Below are the code and all the weights of a small trained network. Each question names an input and a class and asks about switching units off, where a switched-off unit gives its printed mean instead of its output.

import numpy as np


def w(rows, s, z=0):
    codes = np.array(rows[::2]) - 128.0
    scale = np.full(codes.shape[1], s)
    scale[-1] = z or s
    return codes * scale


def norm(h):
    return h / np.sqrt((h * h).mean(-1, keepdims=True) + 1e-5)


def f(y):
    return y / 2 * (1 + np.tanh(0.7978845608 * (y + 0.044715 * y**3)))


def log_softmax(a):
    a = a - a.max(-1, keepdims=True)
    return a - np.log(np.exp(a).sum(-1, keepdims=True))


def net(x, mask):
    res = np.array(x, float).reshape(1, 4) / 4 @ E
    u = 0
    for l in range(3):
        y = f(norm(res) @ A[l][:, :-1].T + A[l][:, -1])
        res = res + np.where(mask[u : u + 4], y, B[l][:, -1]) @ B[l][:, :-1]
        u += 4
    return log_softmax(norm(res)[-1] @ U[:, :-1].T + U[:, -1])


A, B = {}, {}
E = w([
[27,157,48],'x0',
[128,125,117],'x1',
[74,2,145],'x2',
[128,135,139],'x3',
],0.0081)
A[0] = w([
[179,193,113,115],'0.n1',
[201,184,155,87],'0.n2',
[91,245,61,106],'0.n3',
[254,133,21,4],'0.n4',
],0.0099,0.004)
B[0] = w([
[149,222,86,179],'0.n1',
[147,216,137,177],'0.n2',
[77,85,6,254],'0.n3',
[160,174,144,138],'0.n4',
],0.011,0.0049)
A[1] = w([
[186,51,141,252],'1.n1',
[64,149,120,245],'1.n2',
[2,81,101,136],'1.n3',
[6,74,130,100],'1.n4',
],0.009,0.004)
B[1] = w([
[238,126,177,232],'1.n1',
[94,2,141,210],'1.n2',
[51,196,108,253],'1.n3',
[121,167,241,224],'1.n4',
],0.0099,0.0055)
A[2] = w([
[209,252,118,102],'2.n1',
[109,165,177,63],'2.n2',
[212,17,254,86],'2.n3',
[77,206,104,1],'2.n4',
],0.0084,0.0069)
B[2] = w([
[170,254,132,180],'2.n1',
[105,194,119,111],'2.n2',
[162,81,73,255],'2.n3',
[197,139,92,115],'2.n4',
],0.0099,0.0055)
U = w([
[187,220,120,82],'0',
[94,120,38,139],'1',
[174,5,207,252],'2',
[48,42,204,56],'3',
],0.012,0.0016)

Each question gives the input, the list of numbers given to net, and the class t.
The units are the neurons (one row each of A and B). Each row of codes is followed by its name. A weight is (code - 128) times the scale printed after its matrix; where a second scale follows, it is the last column's (A, B and U).
mask holds one flag per neuron, layer by layer. A switched-off neuron (its flag False) gives its mean, the last column of its row in B, instead of its output. The means were averaged over made-up inputs and are rounded, as every weight is.
A unit's drop is (log p(t) with every unit on - log p(t) with that unit switched off) / (log p(t) with every unit on - log p(t) with every unit switched off).
The circuit of an input: a set's keep is (log p(t) with only the set's units on - log p(t) with every unit switched off) / (log p(t) with every unit on - log p(t) with every unit switched off). Starting from all 12 units, units are removed one at a time, each time the one whose removal leaves the highest keep (on an exact tie, the one counted first), for as long as the keep stays at least 0.8.
circuit, biggest first: the units of the circuit, biggest drop first
top k neurons: the k neurons with the biggest drops, biggest first
k most important neurons of layer l: the k neurons of layer l with the biggest drops, biggest first
drop of u: that unit's drop, to one decimal
input [0,-5,2,-4], class 2: circuit, biggest first -> (0.n3)
input [1,4,-7,7], class 1: 2 most important neurons of layer 1 -> (1.n1 1.n4)
input [5,8,2,4], class 3: circuit, biggest first -> (1.n4 0.n1)
input [6,2,5,1], class 3: circuit, biggest first -> (1.n4 0.n3)
input [5,2,2,8], class 3: circuit, biggest first -> (1.n4 0.n1)
input [7,7,5,-5], class 3: circuit, biggest first -> (1.n4 0.n3)
input [3,5,-7,1], class 1: top 2 neurons -> (0.n3 1.n1)
input [0,8,1,-8], class 2: circuit, biggest first -> (0.n3 0.n2)
input [3,1,1,0], class 3: 2 most important neurons of layer 1 -> (1.n4 1.n2)
input [4,0,4,-6], class 3: drop of 0.n2 -> 0.0
input [7,-5,1,2], class 3: drop of 1.n4 -> 0.2
input [1,-6,2,4], class 3: drop of 0.n3 -> -0.2
